Here is a tiny trained network, its code and every weight. The questions are about switching its units off for an input and a class, where a switched-off unit gives its printed mean instead of its output.

import numpy as np


def w(rows, s, z=0):
    codes = np.array(rows[::2]) - 128.0
    scale = np.full(codes.shape[1], s)
    scale[-1] = z or s
    return codes * scale


def norm(h):
    return h / np.sqrt((h * h).mean(-1, keepdims=True) + 1e-5)


def f(y):
    return np.maximum(y, 0)


def log_softmax(a):
    a = a - a.max(-1, keepdims=True)
    return a - np.log(np.exp(a).sum(-1, keepdims=True))


def net(x, mask):
    res = np.array(x, float).reshape(1, 7) / 4 @ E
    u = 0
    for l in range(4):
        y = f(norm(res) @ A[l][:, :-1].T + A[l][:, -1])
        res = res + np.where(mask[u : u + 3], y, B[l][:, -1]) @ B[l][:, :-1]
        u += 3
    return log_softmax(norm(res)[-1] @ U[:, :-1].T + U[:, -1])


A, B = {}, {}
E = w([
[107,162,151,132,144,151,133],'x0',
[114,123,109,139,110,121,137],'x1',
[119,151,141,144,157,180,134],'x2',
[156,136,26,97,150,143,2],'x3',
[117,136,132,115,107,99,132],'x4',
[17,47,170,81,111,188,84],'x5',
[105,119,80,125,129,119,158],'x6',
],0.0087)
A[0] = w([
[103,10,205,147,162,108,88,27],'L0N1',
[140,254,81,138,85,138,86,253],'L0N2',
[159,78,176,144,144,113,223,57],'L0N3',
],0.0063,0.0027)
B[0] = w([
[138,142,129,106,77,153,160,184],'L0N1',
[165,156,114,39,148,73,55,255],'L0N2',
[117,187,213,232,254,81,49,189],'L0N3',
],0.0089,0.0052)
A[1] = w([
[74,194,169,200,82,138,255,139],'L1N1',
[55,50,173,46,105,181,153,53],'L1N2',
[225,254,145,51,139,87,234,2],'L1N3',
],0.0071,0.0013)
B[1] = w([
[99,77,99,35,129,139,104,214],'L1N1',
[253,243,102,249,47,156,217,230],'L1N2',
[165,84,90,180,70,151,196,254],'L1N3',
],0.011,0.0054)
A[2] = w([
[74,32,200,154,145,121,160,91],'L2N1',
[96,137,85,162,127,111,139,5],'L2N2',
[58,25,255,136,158,97,189,126],'L2N3',
],0.0077,0.0011)
B[2] = w([
[83,140,85,92,195,86,151,201],'L2N1',
[148,170,183,166,210,147,131,143],'L2N2',
[59,193,87,3,204,103,75,253],'L2N3',
],0.012,0.0035)
A[3] = w([
[175,137,108,166,89,50,140,51],'L3N1',
[221,136,135,253,181,74,162,1],'L3N2',
[68,165,184,232,71,176,124,160],'L3N3',
],0.0059,0.0015)
B[3] = w([
[72,202,204,109,107,204,127,227],'L3N1',
[102,173,141,227,82,126,114,254],'L3N2',
[138,181,131,251,81,89,111,208],'L3N3',
],0.013,0.0041)
U = w([
[229,144,142,234,54,147,214,4],'0',
[135,47,114,16,254,97,49,252],'1',
],0.0063,0.0016)

Each question gives the input, the list of numbers given to net, and the class t.
The units are the neurons (one row each of A and B). Each row of codes is followed by its name. A weight is (code - 128) times the scale printed after its matrix; where a second scale follows, it is the last column's (A, B and U).
mask holds one flag per neuron, layer by layer. A switched-off neuron (its flag False) gives its mean, the last column of its row in B, instead of its output. The means were averaged over made-up inputs and are rounded, as every weight is.
A unit's drop is (log p(t) with every unit on - log p(t) with that unit switched off) / (log p(t) with every unit on - log p(t) with every unit switched off).
The circuit of an input: a set's keep is (log p(t) with only the set's units on - log p(t) with every unit switched off) / (log p(t) with every unit on - log p(t) with every unit switched off). Starting from all 12 units, units are removed one at a time, each time the one whose removal leaves the highest keep (on an exact tie, the one counted first), for as long as the keep stays at least 0.8.
units of the circuit, in order: the units of the circuit, biggest drop first
unit that matters most: the unit with the biggest drop
k most important neurons: the k neurons with the biggest drops, biggest first
top k neurons in layer l: the k neurons of layer l with the biggest drops, biggest first
drop when u is switched off: that unit's drop, to one decimal
input [3,0,-6,2,5,8,3], class 0: unit that matters most : L1N2
input [-7,-4,-4,-2,3,-1,-4], class 1: top 2 neurons in layer 0 : [L0N2 L0N3]
input [4,2,-7,-6,-1,-5,-6], class 1: units of the circuit, in order : [L1N2 L2N3 L1N1]
input [-3,-6,5,7,-8,7,6], class 0: 3 most important neurons : [L1N2 L2N3 L0N2]
input [3,-1,2,-5,-8,-4,-7], class 1: 4 most important neurons : [L1N2 L2N3 L1N1 L0N2]
input [0,0,-5,-6,8,-4,3], class 1: units of the circuit, in order : [L1N2 L1N1 L2N3]
input [5,-7,-4,-7,-6,-4,2], class 1: units of the circuit, in order : [L1N2 L2N3]
input [-1,7,-8,-8,5,-4,4], class 1: top 2 neurons in layer 1 : [L1N2 L1N1]
input [-3,-7,7,-8,-3,0,-4], class 1: drop when L0N1 is switched off : 0.0
input [8,-2,-5,4,-8,7,4], class 0: drop when L1N2 is switched off : 0.2
input [6,-4,0,2,-2,1,5], class 1: drop when L1N2 is switched off : 0.4
